Below are the code and all the weights of a small trained network. Each question names an input and a class and asks about switching units off, where a switched-off unit gives its printed mean instead of its output.

import numpy as np


def w(rows, s, z=0):
    codes = np.array(rows[::2]) - 128.0
    scale = np.full(codes.shape[1], s)
    scale[-1] = z or s
    return codes * scale


def norm(h):
    return h / np.sqrt((h * h).mean(-1, keepdims=True) + 1e-5)


def f(y):
    return y / 2 * (1 + np.tanh(0.7978845608 * (y + 0.044715 * y**3)))


def log_softmax(a):
    a = a - a.max(-1, keepdims=True)
    return a - np.log(np.exp(a).sum(-1, keepdims=True))


def net(x, mask):
    res = np.array(x, float).reshape(1, 3) / 4 @ E
    u = 0
    for l in range(4):
        y = f(norm(res) @ A[l][:, :-1].T + A[l][:, -1])
        res = res + np.where(mask[u : u + 5], y, B[l][:, -1]) @ B[l][:, :-1]
        u += 5
    return log_softmax(norm(res)[-1] @ U[:, :-1].T + U[:, -1])


A, B = {}, {}
E = w([
[112,116,107,125,69,86,137],'x0',
[150,89,156,60,133,151,227],'x1',
[110,17,202,254,136,92,100],'x2',
],0.0048)
A[0] = w([
[39,145,76,235,56,82,19,89],'0.n1',
[175,94,105,4,103,120,157,117],'0.n2',
[116,134,184,188,252,166,51,24],'0.n3',
[8,130,73,220,106,45,83,63],'0.n4',
[160,125,152,185,184,144,69,4],'0.n5',
],0.0045,0.0024)
B[0] = w([
[223,59,2,113,213,52,126,253],'0.n1',
[163,114,135,115,112,58,62,214],'0.n2',
[217,58,43,107,155,82,131,182],'0.n3',
[240,45,144,101,207,103,180,206],'0.n4',
[103,96,107,86,125,81,119,138],'0.n5',
],0.005,0.0033)
A[1] = w([
[181,130,114,158,153,65,126,69],'1.n1',
[122,140,146,145,89,56,102,58],'1.n2',
[125,112,111,133,118,112,138,108],'1.n3',
[207,227,2,146,94,150,167,251],'1.n4',
[126,79,162,163,158,152,181,65],'1.n5',
],0.0057,0.0012)
B[1] = w([
[89,208,22,180,59,84,225,184],'1.n1',
[143,121,26,54,79,154,199,126],'1.n2',
[118,158,210,186,52,9,153,136],'1.n3',
[90,67,216,252,175,147,52,254],'1.n4',
[113,215,212,103,6,107,153,167],'1.n5',
],0.0033,0.0042)
A[2] = w([
[121,193,69,142,189,171,93,147],'2.n1',
[253,135,123,85,170,104,96,253],'2.n2',
[130,156,135,100,108,177,211,148],'2.n3',
[124,143,160,155,58,112,183,80],'2.n4',
[217,125,120,67,157,137,159,202],'2.n5',
],0.0063,0.0015)
B[2] = w([
[101,99,195,182,113,191,253,174],'2.n1',
[174,54,104,166,169,131,140,254],'2.n2',
[140,115,97,192,179,94,97,152],'2.n3',
[103,161,208,196,84,153,121,147],'2.n4',
[129,113,84,214,144,106,116,207],'2.n5',
],0.0066,0.0049)
A[3] = w([
[128,103,129,77,96,75,113,77],'3.n1',
[51,173,154,120,177,253,184,161],'3.n2',
[86,76,171,120,106,75,107,243],'3.n3',
[145,95,176,89,133,124,129,250],'3.n4',
[80,129,224,168,125,205,179,140],'3.n5',
],0.0066,0.0021)
B[3] = w([
[70,213,161,119,146,190,86,129],'3.n1',
[86,133,239,142,65,120,158,208],'3.n2',
[119,166,106,80,197,154,144,200],'3.n3',
[134,116,72,126,138,116,53,172],'3.n4',
[72,153,198,124,32,254,197,252],'3.n5',
],0.0065,0.0041)
U = w([
[225,33,19,193,201,48,159,252],'0',
[60,221,72,55,94,110,63,12],'1',
[48,129,254,197,10,231,224,167],'2',
],0.0077,0.0041)

Each question gives the input, the list of numbers given to net, and the class t.
The units are the neurons (one row each of A and B). Each row of codes is followed by its name. A weight is (code - 128) times the scale printed after its matrix; where a second scale follows, it is the last column's (A, B and U).
mask holds one flag per neuron, layer by layer. A switched-off neuron (its flag False) gives its mean, the last column of its row in B, instead of its output. The means were averaged over made-up inputs and are rounded, as every weight is.
A unit's drop is (log p(t) with every unit on - log p(t) with that unit switched off) / (log p(t) with every unit on - log p(t) with every unit switched off).
The circuit of an input: a set's keep is (log p(t) with only the set's units on - log p(t) with every unit switched off) / (log p(t) with every unit on - log p(t) with every unit switched off). Starting from the 12 units with the biggest drops (on a tie, the unit counted first), units are removed one at a time, each time the one whose removal leaves the highest keep (on an exact tie, the one counted first), for as long as the keep stays at least 0.8.
units of the circuit, in order: the units of the circuit, biggest drop first
top k neurons: the k neurons with the biggest drops, biggest first
top k neurons in layer l: the k neurons of layer l with the biggest drops, biggest first
drop when u is switched off: that unit's drop, to one decimal
input [2,3,1], class 2: units of the circuit, in order : [0.n1]
input [4,0,-8], class 2: top 2 neurons : [1.n4; 2.n1]
input [8,-1,-6], class 1: top 2 neurons : [0.n2; 3.n5]
input [-8,5,-8], class 2: top 4 neurons : [2.n1; 0.n1; 0.n4; 0.n3]
input [8,4,0], class 1: top 4 neurons in layer 3 : [3.n5; 3.n2; 3.n3; 3.n1]
input [-4,4,-8], class 2: top 3 neurons : [2.n1; 0.n4; 0.n1]
input [4,3,-1], class 1: top 2 neurons in layer 3 : [3.n1; 3.n5]
input [8,0,-6], class 1: top 2 neurons in layer 3 : [3.n5; 3.n2]
input [3,0,-8], class 2: top 2 neurons : [2.n1; 1.n4]
input [6,2,-3], class 1: top 3 neurons : [0.n4; 0.n2; 0.n1]
input [3,1,-4], class 1: top 4 neurons : [0.n1; 0.n4; 0.n2; 1.n1]
input [5,2,-6], class 1: top 4 neurons : [0.n1; 0.n4; 0.n2; 3.n5]
input [5,-4,-7], class 2: drop when 2.n1 is switched off : 1.3
input [2,-5,-5], class 2: units of the circuit, in order : [2.n1]
input [1,-8,-8], class 2: drop when 2.n1 is switched off : 1.1
input [-8,3,-7], class 2: drop when 0.n4 is switched off : 0.3
